Each row has a name. Each piece below is followed by the name of the row it came from, unless a question asks for something else. Each question is about the rows just above it. Places in a row count from 0.

Gufud: [137 137 120 156]
pilur: [106 145 122 129]
Koluf: [167 163 176 108]
loviz: [122 124 137  99]
Rezo: [149 143 162  91]
noga: [123 124 137 146]
sebel: [146 132 148 153]
Dob: [174 163 186 104]
pib: [101  99 131 130]
topo: [119 104 148 141]
zefol: [117 131  90 155]
Lak: [173 164 148 140]
After [123 124], its row goes on with -> [137 146]
Where in the named rows is [156]? -> Gufud, 3
The rest of the row after [122 124 137]: -> [99]
Where in the named rows is [123]? -> noga, 0
Shuffled pilur with one entry gone: [122 145 129], missing -> [106]
Where do [122 124 137  99] appear? -> loviz

faduv: [139 129 130  60 119 130 142 136 134 116 141 120 126 117 106 142 143 147
 144 133 137]
faviv: [146 137 138 120 127 128 116 134 132 122 129 128 137  95 138 131 127 140
 124 119 127]
Nuni: [123 128 117 129 128 135 132 122 120 134 123 127 133 134 126 128 123 114
 122 140 127]
dolif: [146 137 138 120 127 128 116 134 132 122 129 128 137  95 138 131 127 135
 124 119 127]
fufiz: [139 129 130  60 119 130 142 136 134 128 141 120 126 117 106 126 143 147
 144 133 137]
kag: [123 126 126 134 124 128 117 134 125 130 134 124 134 118 126 123 132 143
 125 126 126]
neme: [117 119 123 127 128 131 141 125 122 141 125 126 126 127 121 132 131 136
 134 128 130]
pum: [142 121 142 127 127 129 122 127 145 128 121 129 136 127 138 113 121  90
 129 118 137]
letad: [132 121 120 102 128 126 158 130 157 144 124 132 124 158 116 134 145 147
 147 130 137]
Dar: [121 144 119 154 129 131 136 141 155 121 114 124 142 139 144 100 132  98
 122 121 133]
nim: [125 117 125 132 129 134 133 120 132 138 138 129 129 147 123 127 128 127
 134 138 126]
Guma: [127 130 122 137 130 122 128 123 129 130 129 125 129 132 127 130 130 123
 123 123 131]
Every place of [130] in Guma: -> 1 4 9 15 16
Shuffled pum with one entry gone: [127  90 127 142 121 138 113 129 137 127 142 129 121 118 136 121 122 129
 145 127], missing -> [128]
asked: [132 121 120 102 128 126 158 130 157 144 124 132 124 158 116 134 145 147
 147 130 137] -> letad
The rest of the row after [139 144]: -> [100 132  98 122 121 133]

Sot: [126 203 114 104 162 125 152 135 113 141  67]
Mupum: [143 151 126 138 150 158  92 128 137 159  95]
sak: [130 183 127 138 150 158  92 129 141 141  97]
lora: [143 183 146 108 170  90 146 116 141 141  97]
Go on from [114 104 162 125] to the end of its row. -> [152 135 113 141  67]
The rest of the row after [126 138 150 158]: -> [ 92 128 137 159  95]
Go on from [ 92 128] to the end of its row. -> [137 159  95]

rem: [102 128 102 126 115 150 141  88  98 116 110 115 125 137 143  60 176 122
 135 129 173 175  92 154 129 141  86 146 173 128  81 128 111 197 127 152
 155 165 130 117 136 121 113 148 159 109 154 101 173 125  99 118 124 150
 160 137  97  97]
timo: [155 137 162 148  87 137 142 121 118 103 142  87 129  87 147 121 181 144
 101 128 175 183 135 152 119 141 120 106 167 162 139  96 107 162 167 139
 117 183 141 164 149  95 114 202 139 149 104  79 145 121 105 118 118 103
 139 106 173  90]
mil: [113 117 174 141 151 160 103 110 151 124 145 151 121  87 149 148 123 112
 100 120 128 154 166 106 119  89  77 118 116 143 147 110 107 153 159 116
 101 130 145 149 127 157 111 193 161 139 104 131 121 120 134 131 139 103
 176 129 149 142]
vufu: [ 92 156  92 132  87 144 153 120 118 103 137  87 132 137 108  96 126 139
 142 139 189 127  92 174 173 156 132  96 104 127  98  98 133 154 155 135
 109 184 166  98 159  95 114 128 107 109 135  79 119 122 157 107 154 119
  84 118 100  90]
bapa: [134 109  98 155  80 145 105  92 121 122 110  80 154 132 147  60 178 148
 100 120 175 184 114 124 143 142 113 103 186 122  81 122 156 179 114 130
 125 160 116 116  84 108 123 144 135 124 136  90 165 137 118 149 118 181
 122 112 108 141]
fenu: [128 127 107 132  92 139 103 160 104 120 145  92 121 124 141  86 171 114
 160 128 153 130 148 101 130 130 145 182 178 118 126  96 142 188  58 107
  92 116 158 132 103 121  96 146  93 163 158 101 130 154 113 126 124 170
  99 144 152 111]
bopez: [113 117 174 141 151 160 103 110 151 144 145 151 121  87 149 148 123 112
 100 120 128 154 166 106 119  89  77 118 116 143 147 110 107 153 159 116
 101 130 145 149 127 105 111 193 161 139 104 131 121 120 134 131 139 103
 176 129 149 142]
lud: [120 115 119 122 119 119 143 167  98 153 129 119 123 124 127 129 152 100
 188 133 133 111 120 143 145 132 178 194 104 116 157 117 119 141  58 131
 104 108 149 128 128 111  96 116  93 148 175  93 119 153  95 129 131 141
 136 178 115 106]
tiba: [ 97 109 142 122  80 142 141  97 132 150 137  80 136 106 119  96 115 100
 137 160 143 110 117 109 149  89  77 138 123 138 149 119 117 132  70 106
  92 113 145 120 110 152 156 196 143 143 173 132 149 120 169 107 158 125
 171 188  96 149]
ritar: [143 154 115 123 112 146 119 136  98 157 152 112 135 170 108 131 115 142
 142 135 128 110 135 101 148 164 131 154 186 104  99 150 160 132 137 106
 152 162 116  98  84 129 152 111 124 125 182 107 128 123 120 123 159 181
  84 106  94 116]
The row with [113 117 174 141 151 160 103 110 151 124 145 151 121  87 149 148 123 112
 100 120 128 154 166 106 119  89  77 118 116 143 147 110 107 153 159 116
 101 130 145 149 127 157 111 193 161 139 104 131 121 120 134 131 139 103
 176 129 149 142] is -> mil
[102 128 102 126 115 150 141  88  98 116 110 115 125 137 143  60 176 122
 135 129 173 175  92 154 129 141  86 146 173 128  81 128 111 197 127 152
 155 165 130 117 136 121 113 148 159 109 154 101 173 125  99 118 124 150
 160 137  97  97] is in which row? -> rem
The rest of the row after [175 184]: -> [114 124 143 142 113 103 186 122  81 122 156 179 114 130 125 160 116 116
  84 108 123 144 135 124 136  90 165 137 118 149 118 181 122 112 108 141]

Zezu: [157 189 152 152 116  89 104]
tul: [ 80 103 103  84  90  74 129]
tupa: [120 186  81 112 177 185 187]
Fuz: [ 80 139 103  84  90  74 129]
fufe: [142 181 141 153 116 131 103]
togu: [ 90 153 182 152 149 106  97]
Leb: [ 72 145 124  70 141  92 116]
Shuffled togu with one entry gone: [182 149 152  97  90 106], missing -> [153]
asked: [ 90 153 182 152 149 106  97] -> togu
The rest of the row after [153 116]: -> [131 103]
Which entry of tupa is missing from [ 81 120 185 187 112 177]? -> [186]
After [186  81], its row goes on with -> [112 177 185 187]
fufe without one entry, shuffled: [103 142 116 153 131 181]. Gone: -> [141]

bos: [124 132 131 130 124 141 121 127 122 136 126 142 127 126 123 122 126 135
 116 125 146 134 126 119 130 123 129 135 124 129 124 129 124 128 126 137]
Papo: [116 125 125 130 141 142 121 127 122 113 123 135 128 128 123 122 134 135
 126 125 126 125 126 120 130 125 128 131 124 136 141 129 126 128 120 122]
momu: [128 125 128 118 141 145 122 127 122 136 129 100 132 128 118 122 133 135
 124 125 126 125 126 126 135 125 129 131 118 129 124 129 128 131 127 122]
sus: [124 125 117 128 141 137 121 127 122 133 123 135 128 128 123 122 131 135
 126 125 126 130 126 120 130 125 129 131 124 125 124 129 124 128 126 122]
ravop: [129 138 125 130 134 129 125 124 131 136 123 145 128 125 123 122 130 123
 126 125 127 125 128 120 130 120 129 131 124 129 120 129 124 124 133 130]
Tosu: [124 105 134 130 141 125 121 133 122 136 123 123 133 126 123 122 116 135
 140 109 108 125 118 134 124 138 125 131 121 123 130 129 124 128 126 122]
kopos: [124 125 131 146 141 141 119 126 122 128 123 135 128 132 123 122 131 131
 116 125 135 125 126 120 130 125 129 131 124 127 124 129 144 128 126 141]
rul: [171 147 149 130 141 169 119 205 207 136  66 110 101 147  91 112 132  74
  51 104 110 135 170 120  42  75 115 131 100 121  81 130 152 128 147 102]
tisin: [124 126 132 130 141 111 121 127 122 136 123 155 125 128 123 129 131 115
 126 125 127 132 126 127 118 125 129 131 124 129 122 125 124 128 139 141]
fes: [124 105 134 130 141 125 128 133 122 136 123 123 133 128 123 122 116 135
 140 109 108 125 118 134 124 138 125 131 121 123 130 129 124 128 126 122]
gitag: [124 104 131 130 128 111 133 127 119 136 123 160 128 128 128 122 127 135
 126 139 126 121 111 120 130 136 129 131 135 129 124 129 124 128 126 130]
Places of [123] in row Papo: -> 10 14
The rest of the row after [126 127]: -> [118 125 129 131 124 129 122 125 124 128 139 141]

Fiban: [139 128  85  84 199]
Lifu: [198 128 197 189 199]
pas: [ 85 158  84 118 104]
Shuffled pas with one entry gone: [158 118 104  84], missing -> [85]
Row and place of [158] in the named rows: -> pas, 1
Go on from [128  85] to the end of its row. -> [ 84 199]
The row with [139 128  85  84 199] is -> Fiban
Which entry of pas is missing from [158 104 118  85]? -> [84]
asked: [ 85 158  84 118 104] -> pas

firel: [ 87 145  52 149 181 176 136 160 162 151 131 159 115  82 169]
begek: [103 134 143 134  97 121 131 113 130 136 118 108 124 149 143]
femis: [ 89 151  84 116 134 143 149 133 135 117 112 153 117 124  87]
fulep: [100 150 112 133 147 148 133 135 139 121 115 140 114 121  91]
duva: [116 150 114 118 143 146 137 134 140 126 128 148 119 125  95]
dil: [102 122  63 141 173 144 117 172 140 137 156 139 128  91 154]
nokod: [105 150 113 130 147 148 134 135 139 123 118 141 116 122  93]
velev: [ 90 149 109 141 150 148 130 135 138 118 109 136 112 120  88]
Gurid: [102 119  64 131 147 139 117 173 140 127 155 139 126  90 153]
Kiga: [100 150 112 134 148 147 132 135 138 121 115 139 114 121  92]
kuv: [118 145 140 102 145 157 110 151 123 135 120 149 151 127  92]
After [130 147], its row goes on with -> [148 134 135 139 123 118 141 116 122  93]
Which row holds [102 119  64 131 147 139 117 173 140 127 155 139 126  90 153]? -> Gurid
Shared by dil and velev: -> [141]
Every place of [145] in kuv: -> 1 4
Which row holds [ 87 145  52 149 181 176 136 160 162 151 131 159 115  82 169]? -> firel

ripi: [118 160 160 155]
Viv: [155 117 117 173]
rudug: [155 134 134 117]
The rest of the row after [155 117 117]: -> [173]
Every place of [160] in ripi: -> 1 2
Go on from [118 160] to the end of its row. -> [160 155]
At which places does rudug hold [134]? -> 1 2
Which value is in both Viv and ripi? -> [155]

bese: [126 109 113 121]
dusub: [123 122 159 145]
nefiz: [130  53 111  68]
fopur: [105  86 115 148]
debig: [126 125 139 127]
lepa: [174 118 113 121]
Which value is in both bese and debig? -> [126]
Which entry of fopur is missing from [ 86 105 115]? -> [148]
Go on from [125 139] to the end of its row. -> [127]
Which value is in both debig and bese? -> [126]
Which entry of bese is missing from [109 121 113]? -> [126]
nefiz without one entry, shuffled: [130 111  53]. Gone: -> [68]

Refi: [ 84 118 110 122 174 178 123 114 101 178  96 123 121 151 115  85 122 129
  82 182 102 101 122 149]
tofis: [130 122 119 116 121 181 126 120 123 112 120 139 140 121 134 128 130 133
 133  96 146 141 125 132]
lib: [ 96 111 108 184 159 145 121 108 102 149  95 107 129 152 115  85  96 126
  96 155 130 106 121 149]
Which row holds [ 96 111 108 184 159 145 121 108 102 149  95 107 129 152 115  85  96 126
  96 155 130 106 121 149]? -> lib
Row and place of [182] in the named rows: -> Refi, 19
Where do [130 122 119 116 121 181 126 120 123 112 120 139 140 121 134 128 130 133
 133  96 146 141 125 132] appear? -> tofis
Where in the named rows is [107]? -> lib, 11
lib without one entry, shuffled: [107 149 121  85  95 108  96 102 130 121 111  96 184 149 152 115  96 129
 145 159 108 106 126]. Gone: -> [155]
Go on from [151 115  85] to the end of its row. -> [122 129  82 182 102 101 122 149]

neso: [205  93 120 163 100 152]
Ramab: [196 137 116 203  56 154]
Lis: [155 112 124 171 107 129]
nof: [167 145 120 193 109 144]
guveg: [155 111 124 206 105 139]
vip: [191 192 115 193  83 146]
Ruk: [189  93 117 161  99 180]
gogam: [105 122 108 104 104 104]
zetap: [139 134 122 171 123 134]
Which entry of gogam is missing from [104 108 122 104 104]? -> [105]
At which places does gogam hold [104]? -> 3 4 5
gogam without one entry, shuffled: [104 104 108 104 122]. Gone: -> [105]
The rest of the row after [155 112 124]: -> [171 107 129]
[206] is at row and place -> guveg, 3
Which entry of vip is missing from [193 115 146 192  83]? -> [191]

tek: [147 125 179 116 100 148 155 194 145  95 170 126 106  45 158 185  98 115
 212 136 207  83 154  79  82  61 112 169 100 140  88 157 119 141 100 149
 148 153 151]
loriz: [ 55 113 113 135 138 141 135 143 156  86  90 152 112 136  76 155  78 161
 170 109 132 127 145 150 178 133 145  86 133 124 166  92  96 110  89 141
 207  60 171]
puz: [119 173 113 135 138 141 135 143 156  86  90 152 112 136  76 155  78 162
 153 135 103 127 145 150 178 133 145  86 133 124 146  92  96 110  89 141
 207  60 171]
Logad: [152 132 157  99  94 171 137 163 159  96  95 131 147  72 140 177  88 123
 208 146 180  54 104 107 107  70 139 134 127  78 133 138 140 135 125 188
 112 122 173]
Where in the named rows is [54]? -> Logad, 21
[119 173 113 135 138 141 135 143 156  86  90 152 112 136  76 155  78 162
 153 135 103 127 145 150 178 133 145  86 133 124 146  92  96 110  89 141
 207  60 171] is in which row? -> puz
Shuffled puz with one entry gone: [133  90 141 153 146 178 119 150 173  60 113 162 103 138 135 133  76  78
 110 143 135 171 112 207 127 141 152 156 136 124  86  92  89  86 145 155
 145 135], missing -> [96]
The row with [ 55 113 113 135 138 141 135 143 156  86  90 152 112 136  76 155  78 161
 170 109 132 127 145 150 178 133 145  86 133 124 166  92  96 110  89 141
 207  60 171] is -> loriz
asked: [147 125 179 116 100 148 155 194 145  95 170 126 106  45 158 185  98 115
 212 136 207  83 154  79  82  61 112 169 100 140  88 157 119 141 100 149
 148 153 151] -> tek
Shuffled loriz with one entry gone: [ 96 145 135  76 133 133  90 113 143 138 141 145 109 136 141  86 113 171
  55 110 132 150 156  86  89 178 127  60 161  78  92 152 207 170 135 124
 166 155], missing -> [112]
Go on from [ 78 162] to the end of its row. -> [153 135 103 127 145 150 178 133 145  86 133 124 146  92  96 110  89 141
 207  60 171]

kopur: [ 69  92  68  92 198  92 145 106]
notof: [ 89 136 172  93 198  78 147 106]
mamo: [ 69 112 105  92 198  95 127 109]
Which value is in both notof and mamo? -> [198]
The rest of the row after [ 69 112]: -> [105  92 198  95 127 109]
After [68 92], its row goes on with -> [198  92 145 106]
Places of [92] in row kopur: -> 1 3 5
Shuffled kopur with one entry gone: [145  92  92 106 198  68  92], missing -> [69]

Pazes: [107 143 130 137 121 127 132 140 123 151 127 130 122 108 118 140 149 130
 129 104 137 119 128 137 132 119 135 134 138 130 130 129 135 149  99 149
 124 125 135 113 132 135 153 150  99 120 151 140 155 132 145 137 114]
voki: [116 138 127 133 140 127 133 124 130 127 135 129 131 109 113 121 129 152
 132 125 126 109 119 121 129 135 129 132 133 116 141 118 117 125 128 123
 120 123 138 112 131 125 121 138 138 136 125 120 128 123 123 132 128]
Zur: [127 136 140 128 138 135 147 134 125 138 140 109 116 126 131 110 105 139
 112 133 131 124 139 126 130 129 131 141 151 116 131 123 122 129 137 114
 127 109 113 159 133 128 146 138 154 133 124 134 141 135 114 117 127]
fot: [123 120 124 132 140 126 132 141 143 130 106 121 124 128 129 144 119 145
 129 123 116 117 134 118 143 128 124 123 150 126 120 113 125 127 145 125
 127 134 125  51 132 136 127 127 123 120 129 142 128 152 148 130 135]
Fuvo: [123 117 121 132 140 127 134 140 140 140 116 128 131 128 130 141 114 148
 128 130 118 116 133 119 137 124 118 129 150 112 120 106 128 129 144 122
 120 126 126  63 132 140 128 127 127 124 135 142 123 157 122 134 135]
[154] is at row and place -> Zur, 44
Every place of [149] in Pazes: -> 16 33 35
Shuffled Pazes with one entry gone: [151 132 129 124 125 140 130 123 140 135 130 104 127 113 143 119 135 135
 127 130 149 137 121 134 149 153 120 145 114  99 132 137 107  99 140 138
 150 119 132 128 132 129 118 130 151 135 137 149 130 108 137 122], missing -> [155]
Go on from [132 140 127] to the end of its row. -> [134 140 140 140 116 128 131 128 130 141 114 148 128 130 118 116 133 119
 137 124 118 129 150 112 120 106 128 129 144 122 120 126 126  63 132 140
 128 127 127 124 135 142 123 157 122 134 135]
Which row holds [116 138 127 133 140 127 133 124 130 127 135 129 131 109 113 121 129 152
 132 125 126 109 119 121 129 135 129 132 133 116 141 118 117 125 128 123
 120 123 138 112 131 125 121 138 138 136 125 120 128 123 123 132 128]? -> voki

zep: [120 171 104 142 149 139 121 132 186 134 141  95 133]
Bon: [131 105 181 135 124 122 133 122 144  85 143  86 125]
tuzi: [132 108 182 143 123 121 135 121 153  75 164 181 126]
lokik: [133 103 147 138 108 116 163 120 117  82 162 174 133]
fogub: [127 126 115 144 114 118 137 123 125  91 167 149 136]
bosu: [120 167 107 132 151 141 118 134 170 143 127  92 128]
rizir: [130 113 147 146 111 117 139 120 131  74 172 175 135]
rilo: [126 134 116 138 122 125 131 127 132 115 149 126 134]
Zef: [120 170 124 135 155 142 117 133 205 139 130  95 127]
Tafe: [121 164  99 144 139 136 125 130 162 128 153 100 135]
gop: [127 135 153 134 139 134 125 128 157 122 132 132 126]
fezi: [132 103 164 141 112 117 139 120 127  77 165 179 130]
Shuffled lokik with one entry gone: [133 116 120 133 108 138 117 163 174 147 103  82], missing -> [162]
Row and place of [105] in the named rows: -> Bon, 1
bosu without one entry, shuffled: [132 127 120 151 170 167 107 118 134 128 143 141]. Gone: -> [92]
Where in the named rows is [186]? -> zep, 8
Which entry of tuzi is missing from [182 143 132 126 153 123 108 121 121  75 135 164]? -> [181]
Which entry of Bon is missing from [124 105 144 143 133 131 122 122 135 125  86 181]? -> [85]

faruz: [102  60 204 184 195  52 104 105 195 140]
duzet: [105 152 147 180 104 220 104 106 195 140]
lubu: [183 176  63 139 196 194 126  70  55  45]
lin: [ 90 144  83 132 168 138  63 124  47 162]
Places of [195] in row faruz: -> 4 8
The one value in lubu and lin: -> [63]
Which value is in both lin and lubu? -> [63]
The rest of the row after [176  63 139]: -> [196 194 126  70  55  45]
The rest of the row after [139 196]: -> [194 126  70  55  45]

zodug: [155 133  89 121 156 140 140 134 120  74]
nabos: [155 133  89 121 156 140 140 134  80  61]
Rab: [103 132 172 114 110 139 147 128 119  89]
mebem: [155 133  89 121 156  89 140 155 132  74]
zapa: [159 173  84 161 134 147 110 121 159 154]
Where in the named rows is [84]? -> zapa, 2
asked: [159 173  84 161 134 147 110 121 159 154] -> zapa
Every place of [155] in mebem: -> 0 7
Where in the named rows is [61]? -> nabos, 9
[172] is at row and place -> Rab, 2
Shared by nabos and Rab: -> [89]

vem: [130 111 110 132]
Rapo: [101 101 101 132]
daki: [ 84  86  85 132]
fumet: [127 111 100 132]
Shared by Rapo and daki: -> [132]
Where in the named rows is [127]? -> fumet, 0
The rest of the row after [84 86]: -> [ 85 132]
Shuffled daki with one entry gone: [132  86  85], missing -> [84]
At which places does Rapo hold [101]? -> 0 1 2
Shuffled vem with one entry gone: [110 130 132], missing -> [111]

Dem: [ 59 145  59  58]
Desu: [ 60 145 196  59]
Fizem: [145  59  57 138]
Noli: [144  81 108 145]
Which value is in both Dem and Noli? -> [145]
Which value is in both Fizem and Noli? -> [145]
Where in the named rows is [108]? -> Noli, 2
Where do [ 60 145 196  59] appear? -> Desu
The one value in Desu and Noli: -> [145]
After [ 59 145  59], its row goes on with -> [58]
At which places does Dem hold [58]? -> 3

nafa: [169 186 140 116  64  83 147]
likuv: [142 145 157 100 148 134  79]
mafaz: [ 88 135 129  50  99 133 151]
Buvi: [ 97 129 154 180 167 136 156]
Lev: [142 145 157 100 181 102  99]
The rest of the row after [64 83]: -> [147]
Where in the named rows is [79]? -> likuv, 6
Places of [180] in row Buvi: -> 3

pab: [114 131 114 117 119 119 125 104  98 123 121 126 117 123 131 108 113 152
 143 142 139]
mab: [136 149 156 216  97 171 154 129  97  97 158 110 184  59 122 134 108 132
 163 109 152]
timul: [158  96 120 174  77 135 148 134 121  92 137 105 117 170 124 138 133 133
 178 128 153]
[137] is at row and place -> timul, 10
asked: [158  96 120 174  77 135 148 134 121  92 137 105 117 170 124 138 133 133
 178 128 153] -> timul

vufuz: [136 217 116 110 180 102 106 108 114]
Diza: [128  91 129 129 142 124 125 127 161]
Tanot: [101  94 133 148 160 135 106 108 113]
The rest of the row after [ 91 129]: -> [129 142 124 125 127 161]
After [148 160], its row goes on with -> [135 106 108 113]

Luz: [121 183 129  48]
bod: [100 199 135 187]
Mufa: [131 153 169 184]
tuzog: [105 174 103 184]
benod: [144 100 127  97]
zotu: [117 189 126  53]
zevo: [121 183 129  49]
Which row holds [100 199 135 187]? -> bod
Row and place of [117] in the named rows: -> zotu, 0
Places of [153] in row Mufa: -> 1
The one value in Mufa and tuzog: -> [184]

baru: [158 124 116 106 167 115 134 110 161 133 116 135 132  92 124 102  92 145
  65  83 124 116 128  84]
Nuko: [116 126 177 159 111 164 128 164 125 130 183 128 123  51 138 159 138 134
  47 151 138 129 106 156]
Nalil: [135 137 131 127  48 119 125 124 144 124 133 121 129 127 157 123 134 142
  50 128 164 144 110  50]
baru without one entry, shuffled: [167 124  92 132 116 106 145 161 158  65  84  83  92 115 124 110 128 134
 135 102 124 116 116]. Gone: -> [133]
asked: [158 124 116 106 167 115 134 110 161 133 116 135 132  92 124 102  92 145
  65  83 124 116 128  84] -> baru
Places of [50] in row Nalil: -> 18 23
[177] is at row and place -> Nuko, 2
asked: [135 137 131 127  48 119 125 124 144 124 133 121 129 127 157 123 134 142
  50 128 164 144 110  50] -> Nalil
Nuko without one entry, shuffled: [130 138 125 134 123  51 151 159  47 138 129 164 177 156 138 111 116 159
 128 128 183 106 164]. Gone: -> [126]
After [124 116 106 167 115], its row goes on with -> [134 110 161 133 116 135 132  92 124 102  92 145  65  83 124 116 128  84]

